Below are the code and all the weights of a small trained network. Each question names an input and a class and asks about switching units off, where a switched-off unit gives its printed mean instead of its output.

import numpy as np


def w(rows, s, z=0):
    codes = np.array(rows[::2]) - 128.0
    scale = np.full(codes.shape[1], s)
    scale[-1] = z or s
    return codes * scale


def norm(h):
    return h / np.sqrt((h * h).mean(-1, keepdims=True) + 1e-5)


def f(y):
    return np.maximum(y, 0)


def log_softmax(a):
    a = a - a.max(-1, keepdims=True)
    return a - np.log(np.exp(a).sum(-1, keepdims=True))


def net(x, mask):
    res = np.array(x, float).reshape(1, 5) / 4 @ E
    u = 0
    for l in range(2):
        y = f(norm(res) @ A[l][:, :-1].T + A[l][:, -1])
        res = res + np.where(mask[u : u + 15], y, B[l][:, -1]) @ B[l][:, :-1]
        u += 15
    return log_softmax(norm(res)[-1] @ U[:, :-1].T + U[:, -1])


A, B = {}, {}
E = w([
[43,134,86,79,87,172,116,94,64,152,161,102],'x0',
[88,138,186,106,87,31,68,100,105,89,137,178],'x1',
[144,175,139,220,104,176,190,85,79,178,112,245],'x2',
[152,60,109,171,42,172,108,141,92,83,69,116],'x3',
[91,103,112,140,182,161,126,132,134,2,164,181],'x4',
],0.0063)
A[0] = w([
[140,126,10,156,153,152,189,143,125,192,99,99,43],'L0N1',
[174,199,136,127,104,126,103,113,143,206,100,79,1],'L0N2',
[113,112,52,132,154,146,173,169,206,133,115,80,69],'L0N3',
[45,168,62,136,129,172,91,172,95,148,202,65,133],'L0N4',
[134,247,175,118,189,126,153,100,157,204,166,122,79],'L0N5',
[74,111,97,175,185,113,111,151,150,65,173,162,33],'L0N6',
[141,126,201,111,96,104,74,71,102,163,89,136,110],'L0N7',
[144,98,137,153,55,174,129,138,101,77,2,139,39],'L0N8',
[235,116,155,204,183,82,127,182,250,134,82,183,88],'L0N9',
[91,77,106,172,186,192,158,83,112,57,149,150,46],'L0N10',
[38,123,84,71,74,182,170,73,63,183,174,146,88],'L0N11',
[139,122,80,160,176,202,194,145,127,172,187,141,117],'L0N12',
[122,177,193,114,91,88,91,72,115,59,183,176,64],'L0N13',
[150,168,101,176,129,172,205,138,71,166,142,215,91],'L0N14',
[108,197,96,66,182,148,182,122,178,83,146,176,89],'L0N15',
],0.0075,0.0053)
B[0] = w([
[157,159,193,83,87,226,136,98,172,100,209,87,193],'L0N1',
[197,44,17,117,114,108,108,186,100,161,208,230,167],'L0N2',
[159,150,198,69,91,186,100,68,143,81,160,65,183],'L0N3',
[150,175,143,114,111,96,143,173,104,126,42,160,221],'L0N4',
[91,97,112,229,147,164,177,145,55,118,156,71,229],'L0N5',
[221,92,67,112,171,147,75,193,41,99,182,213,184],'L0N6',
[192,154,129,98,87,206,129,111,118,107,212,111,187],'L0N7',
[51,95,129,186,131,176,146,166,41,131,180,64,198],'L0N8',
[42,230,108,56,64,130,206,170,97,118,29,188,255],'L0N9',
[178,146,65,109,121,145,92,208,59,123,188,181,197],'L0N10',
[97,202,118,128,110,79,255,171,154,109,38,213,234],'L0N11',
[162,143,221,149,31,187,111,118,194,101,147,104,227],'L0N12',
[108,218,162,131,47,225,78,101,154,91,164,84,204],'L0N13',
[173,101,87,128,205,114,37,92,211,106,60,99,250],'L0N14',
[103,75,152,189,151,148,123,160,7,115,134,104,204],'L0N15',
],0.0071,0.0067)
A[1] = w([
[75,75,132,188,114,145,147,174,85,144,146,87,87],'L1N1',
[197,159,52,153,125,177,95,91,104,130,117,202,149],'L1N2',
[106,138,130,55,148,109,152,155,118,103,122,75,173],'L1N3',
[77,123,158,159,119,97,109,136,93,84,163,143,105],'L1N4',
[174,107,99,80,126,113,61,125,120,121,127,88,134],'L1N5',
[131,158,169,136,67,78,101,108,117,127,192,137,77],'L1N6',
[141,125,129,134,56,98,157,134,145,187,136,156,148],'L1N7',
[123,179,171,143,202,91,148,161,143,141,175,137,112],'L1N8',
[187,90,81,115,68,129,163,132,150,254,165,98,131],'L1N9',
[116,148,112,135,121,39,108,110,92,145,146,99,126],'L1N10',
[82,38,187,142,129,111,130,109,187,131,139,185,2],'L1N11',
[92,153,98,180,97,149,73,35,151,134,134,154,125],'L1N12',
[113,188,154,165,206,126,149,94,105,148,166,131,127],'L1N13',
[74,153,178,181,83,82,95,85,158,112,157,190,101],'L1N14',
[128,100,147,211,120,159,132,134,126,111,52,131,146],'L1N15',
],0.0098,0.0074)
B[1] = w([
[117,148,120,196,101,110,194,93,46,157,193,88,173],'L1N1',
[120,95,163,98,178,25,74,147,172,133,155,121,254],'L1N2',
[138,111,105,205,128,86,134,52,197,188,100,176,222],'L1N3',
[189,109,106,125,101,159,170,113,111,199,120,110,181],'L1N4',
[104,162,196,161,227,50,152,113,159,213,138,153,172],'L1N5',
[158,171,154,125,139,255,137,148,142,41,171,88,160],'L1N6',
[117,75,98,120,176,145,113,193,98,50,137,191,181],'L1N7',
[120,83,62,131,39,159,124,125,50,175,84,62,151],'L1N8',
[129,120,120,111,163,131,38,139,68,9,167,172,189],'L1N9',
[146,65,96,135,170,178,140,153,116,126,101,127,146],'L1N10',
[175,46,179,50,86,198,22,190,232,41,17,227,128],'L1N11',
[161,136,170,132,209,88,153,116,194,164,141,65,168],'L1N12',
[100,25,96,116,41,94,113,76,128,145,129,62,164],'L1N13',
[189,112,124,82,131,195,162,140,204,124,95,98,161],'L1N14',
[77,133,120,84,124,55,145,70,105,212,145,82,224],'L1N15',
],0.0082,0.0084)
U = w([
[182,81,55,77,161,125,54,194,74,52,184,199,157],'0',
[200,181,185,82,69,219,137,98,199,69,158,67,134],'1',
[56,196,83,73,64,73,207,174,125,121,7,190,102],'2',
[87,48,72,188,70,118,158,85,50,184,175,44,125],'3',
[145,96,139,146,201,35,97,64,221,195,86,131,192],'4',
[125,193,171,130,114,86,140,171,120,126,173,141,143],'5',
[44,68,171,150,88,157,116,160,188,203,165,216,2],'6',
],0.014,0.0088)

Each question gives the input, the list of numbers given to net, and the class t.
The units are the neurons (one row each of A and B). Each row of codes is followed by its name. A weight is (code - 128) times the scale printed after its matrix; where a second scale follows, it is the last column's (A, B and U).
mask holds one flag per neuron, layer by layer. A switched-off neuron (its flag False) gives its mean, the last column of its row in B, instead of its output. The means were averaged over made-up inputs and are rounded, as every weight is.
A unit's drop is (log p(t) with every unit on - log p(t) with that unit switched off) / (log p(t) with every unit on - log p(t) with every unit switched off).
The circuit of an input: a set's keep is (log p(t) with only the set's units on - log p(t) with every unit switched off) / (log p(t) with every unit on - log p(t) with every unit switched off). Starting from the 12 units with the biggest drops (on a tie, the unit counted first), units are removed one at a time, each time the one whose removal leaves the highest keep (on an exact tie, the one counted first), for as long as the keep stays at least 0.8.
units of the circuit, in order: the units of the circuit, biggest drop first
unit that matters most: the unit with the biggest drop
k most important neurons: the k neurons with the biggest drops, biggest first
top k neurons in layer l: the k neurons of layer l with the biggest drops, biggest first
input [7,-4,-7,6,-4], class 2: top 4 neurons in layer 0 => [L0N4; L0N14; L0N11; L0N5]
input [5,-6,-6,1,5], class 1: units of the circuit, in order => [L0N3]
input [7,-2,-8,5,-1], class 4: 2 most important neurons => [L0N9; L1N3]
input [-2,2,7,6,-3], class 4: top 2 neurons in layer 1 => [L1N2; L1N12]
input [6,6,2,-2,-7], class 0: 2 most important neurons => [L0N9; L0N2]
input [2,5,1,8,7], class 3: 2 most important neurons => [L0N8; L1N1]
input [-6,-6,4,-6,-7], class 0: 2 most important neurons => [L0N2; L1N9]
input [-5,5,-3,1,2], class 1: top 4 neurons in layer 0 => [L0N13; L0N11; L0N4; L0N14]
input [-4,-3,4,-4,0], class 2: 2 most important neurons => [L0N9; L0N8]
input [5,-8,-4,7,5], class 1: 3 most important neurons => [L0N3; L0N5; L0N1]
input [-4,6,3,6,-5], class 1: 3 most important neurons => [L0N7; L0N5; L1N6]
input [-2,2,6,-5,-1], class 4: top 2 neurons in layer 1 => [L1N12; L1N2]
input [-3,8,-1,-8,7], class 1: 3 most important neurons => [L0N13; L1N14; L1N6]
input [7,-6,6,7,-8], class 0: unit that matters most => L1N9
input [-8,6,-8,6,4], class 2: 4 most important neurons => [L0N9; L0N14; L1N2; L1N12]
input [-4,2,-6,1,1], class 4: 2 most important neurons => [L0N11; L1N3]
input [-3,-3,5,1,-5], class 0: top 3 neurons in layer 1 => [L1N9; L1N3; L1N7]
input [5,-5,7,-1,4], class 4: 3 most important neurons => [L0N14; L1N2; L0N9]
input [-2,4,7,-1,6], class 4: 2 most important neurons => [L0N14; L1N2]
input [2,5,4,-8,-2], class 3: units of the circuit, in order => [L0N5]
input [4,-7,1,-6,5], class 1: top 3 neurons in layer 0 => [L0N12; L0N1; L0N3]
input [-2,-7,-8,-2,4], class 4: top 2 neurons in layer 1 => [L1N5; L1N3]
input [-8,4,5,4,6], class 2: 2 most important neurons => [L0N9; L1N9]
input [-2,5,-6,-2,5], class 4: top 2 neurons in layer 0 => [L0N12; L0N5]
input [-6,5,-4,-5,5], class 2: top 3 neurons in layer 0 => [L0N9; L0N12; L0N10]
